Below are the code and all the weights of a small trained network. Each question names an input and a class and asks about switching units off, where a switched-off unit gives its printed mean instead of its output.

import numpy as np


def w(rows, s, z=0):
    codes = np.array(rows[::2]) - 128.0
    scale = np.full(codes.shape[1], s)
    scale[-1] = z or s
    return codes * scale


def norm(h):
    return h / np.sqrt((h * h).mean(-1, keepdims=True) + 1e-5)


def f(y):
    return np.maximum(y, 0)


def log_softmax(a):
    a = a - a.max(-1, keepdims=True)
    return a - np.log(np.exp(a).sum(-1, keepdims=True))


def net(x, mask):
    res = np.array(x, float).reshape(1, 4) / 4 @ E
    u = 0
    for l in range(3):
        y = f(norm(res) @ A[l][:, :-1].T + A[l][:, -1])
        res = res + np.where(mask[u : u + 10], y, B[l][:, -1]) @ B[l][:, :-1]
        u += 10
    return log_softmax(norm(res)[-1] @ U[:, :-1].T + U[:, -1])


A, B = {}, {}
E = w([
[203,128,177,34,43,176,123,85,143,143,141],'x0',
[86,151,194,162,101,187,84,153,171,151,2],'x1',
[118,100,163,127,111,73,74,153,163,108,144],'x2',
[73,105,202,151,111,128,145,141,75,207,166],'x3',
],0.0078)
A[0] = w([
[159,143,149,139,131,236,109,101,128,145,50,156],'0.n0',
[84,148,166,150,188,153,132,133,150,129,51,59],'0.n1',
[99,150,69,167,173,45,159,253,124,106,124,65],'0.n2',
[180,229,103,124,185,153,114,121,210,47,50,87],'0.n3',
[202,39,62,141,132,64,165,127,67,118,196,115],'0.n4',
[116,124,183,148,110,104,74,173,197,130,102,121],'0.n5',
[130,43,164,124,82,13,45,177,142,158,128,3],'0.n6',
[21,97,189,197,39,166,158,143,63,209,156,52],'0.n7',
[118,183,77,159,145,232,238,35,46,144,67,13],'0.n8',
[91,79,136,74,132,60,23,132,173,34,118,71],'0.n9',
],0.0053,0.0047)
B[0] = w([
[83,68,90,89,65,69,156,99,109,98,124,245],'0.n0',
[130,74,86,180,57,109,163,89,97,125,76,192],'0.n1',
[187,121,134,205,97,164,202,93,154,128,157,212],'0.n2',
[199,97,190,102,184,178,95,176,53,92,123,233],'0.n3',
[107,53,104,82,59,77,147,130,82,98,70,253],'0.n4',
[118,88,58,117,46,89,164,142,103,131,124,206],'0.n5',
[171,124,87,53,200,105,137,205,210,222,136,165],'0.n6',
[200,105,156,106,186,177,68,185,73,61,147,226],'0.n7',
[149,101,68,52,155,59,110,234,254,235,152,201],'0.n8',
[167,117,115,73,188,116,136,191,160,188,130,205],'0.n9',
],0.0065,0.0051)
A[1] = w([
[55,109,219,143,154,101,110,144,49,250,184,35],'1.n0',
[133,146,110,91,211,119,148,140,226,250,122,152],'1.n1',
[146,159,121,82,216,168,58,183,76,93,147,57],'1.n2',
[81,176,94,232,205,71,129,157,157,80,141,25],'1.n3',
[194,30,107,101,107,95,162,135,141,132,113,168],'1.n4',
[152,190,46,126,144,111,86,141,202,25,108,62],'1.n5',
[103,109,118,110,127,88,134,76,118,81,207,1],'1.n6',
[53,88,77,91,75,76,100,126,110,116,82,54],'1.n7',
[72,153,166,153,94,181,50,169,176,167,2,130],'1.n8',
[137,193,186,73,45,123,70,75,205,137,171,66],'1.n9',
],0.0068,0.006)
B[1] = w([
[203,97,177,37,254,140,124,183,98,79,50,148],'1.n0',
[148,166,104,126,114,122,95,240,210,176,181,158],'1.n1',
[175,169,206,128,97,98,79,108,76,101,134,141],'1.n2',
[47,74,228,162,175,208,199,66,165,218,160,143],'1.n3',
[123,205,153,190,138,148,106,126,130,151,118,248],'1.n4',
[140,39,214,32,203,121,119,147,89,126,88,149],'1.n5',
[32,139,79,98,30,84,153,62,66,104,63,138],'1.n6',
[108,187,126,189,72,114,130,113,85,112,159,156],'1.n7',
[43,80,44,86,108,56,181,88,90,135,128,174],'1.n8',
[156,114,120,194,141,193,214,61,185,156,160,142],'1.n9',
],0.0081,0.013)
A[2] = w([
[149,102,153,122,92,221,144,32,160,120,180,2],'2.n0',
[157,255,168,239,120,162,69,131,125,139,174,98],'2.n1',
[90,196,144,226,145,165,120,103,120,93,158,101],'2.n2',
[171,189,166,92,72,198,130,78,179,166,156,63],'2.n3',
[148,125,118,106,206,140,82,110,152,34,88,2],'2.n4',
[108,210,152,103,157,104,103,110,110,45,196,130],'2.n5',
[135,156,78,89,158,51,177,107,95,112,253,87],'2.n6',
[106,99,56,58,154,101,132,195,217,175,151,68],'2.n7',
[20,71,128,208,182,249,180,121,172,154,156,54],'2.n8',
[113,42,193,127,198,149,140,132,63,106,123,143],'2.n9',
],0.0079,0.0058)
B[2] = w([
[106,209,171,216,167,196,164,78,147,106,119,151],'2.n0',
[105,212,98,210,139,229,77,64,102,20,151,162],'2.n1',
[178,169,140,141,122,185,88,94,176,99,153,148],'2.n2',
[85,88,181,200,249,91,155,98,172,145,174,185],'2.n3',
[187,137,196,56,172,180,26,194,22,88,168,156],'2.n4',
[96,171,100,160,76,183,94,113,99,104,113,166],'2.n5',
[18,51,102,123,77,97,147,174,136,169,21,221],'2.n6',
[158,161,67,124,171,107,105,173,254,207,220,214],'2.n7',
[174,171,186,138,87,134,166,47,192,145,196,189],'2.n8',
[181,178,141,100,129,166,91,93,140,87,133,254],'2.n9',
],0.0086,0.0059)
U = w([
[19,64,36,120,5,50,158,77,36,88,37,184],'0',
[219,117,197,48,211,184,63,159,38,50,101,5],'1',
[123,135,188,226,167,164,205,11,197,147,171,26],'2',
[131,96,62,77,160,78,121,218,196,215,142,194],'3',
[131,236,71,195,65,176,44,114,112,70,183,171],'4',
],0.016,0.0023)

Each question gives the input, the list of numbers given to net, and the class t.
The units are the neurons (one row each of A and B). Each row of codes is followed by its name. A weight is (code - 128) times the scale printed after its matrix; where a second scale follows, it is the last column's (A, B and U).
mask holds one flag per neuron, layer by layer. A switched-off neuron (its flag False) gives its mean, the last column of its row in B, instead of its output. The means were averaged over made-up inputs and are rounded, as every weight is.
A unit's drop is (log p(t) with every unit on - log p(t) with that unit switched off) / (log p(t) with every unit on - log p(t) with every unit switched off).
The circuit of an input: a set's keep is (log p(t) with only the set's units on - log p(t) with every unit switched off) / (log p(t) with every unit on - log p(t) with every unit switched off). Starting from the 12 units with the biggest drops (on a tie, the unit counted first), units are removed one at a time, each time the one whose removal leaves the highest keep (on an exact tie, the one counted first), for as long as the keep stays at least 0.8.
circuit, biggest first: the units of the circuit, biggest drop first
k most important neurons: the k neurons with the biggest drops, biggest first
k most important neurons of layer l: the k neurons of layer l with the biggest drops, biggest first
drop when u is switched off: that unit's drop, to one decimal
input [-7,6,6,7], class 1: circuit, biggest first => [1.n0]
input [8,-1,-2,8], class 1: 2 most important neurons => [1.n0, 0.n7]
input [2,0,0,3], class 4: circuit, biggest first => [1.n5, 1.n8]
input [8,6,1,-7], class 2: 2 most important neurons of layer 1 => [1.n9, 1.n0]
input [-6,1,0,5], class 2: 2 most important neurons of layer 0 => [0.n2, 0.n3]
input [-6,2,6,-1], class 2: 2 most important neurons => [1.n3, 0.n2]
input [6,-1,-7,4], class 3: 4 most important neurons => [0.n8, 1.n1, 0.n2, 2.n7]
input [4,-4,-4,0], class 0: 3 most important neurons => [0.n4, 2.n6, 0.n9]
input [-5,5,5,-6], class 1: 4 most important neurons => [0.n3, 1.n5, 0.n8, 0.n4]
input [-5,5,-7,5], class 3: 2 most important neurons => [0.n8, 0.n4]
input [7,6,7,6], class 2: 3 most important neurons => [1.n9, 0.n4, 0.n8]
input [4,-3,-7,-6], class 3: 3 most important neurons => [0.n8, 0.n7, 1.n0]
input [2,2,-6,6], class 1: 3 most important neurons of layer 1 => [1.n2, 1.n0, 1.n8]
input [-8,-3,-2,-5], class 2: circuit, biggest first => [1.n3]
input [-7,6,-8,6], class 3: 4 most important neurons => [0.n8, 1.n4, 1.n8, 0.n4]
input [-5,8,7,5], class 0: 3 most important neurons => [0.n8, 0.n1, 0.n5]
input [-1,0,3,-2], class 4: 2 most important neurons of layer 1 => [1.n8, 1.n4]
input [-4,-2,-1,-3], class 2: 3 most important neurons => [0.n2, 0.n7, 1.n3]
input [6,-8,-8,3], class 0: 3 most important neurons => [0.n4, 0.n9, 2.n6]
input [1,-3,1,-1], class 4: 2 most important neurons of layer 0 => [0.n0, 0.n5]
input [2,2,4,-7], class 1: circuit, biggest first => [0.n3]
input [-4,-7,7,5], class 0: 2 most important neurons of layer 1 => [1.n6, 1.n1]
input [-3,-6,0,3], class 0: drop when 2.n9 is switched off => 0.0
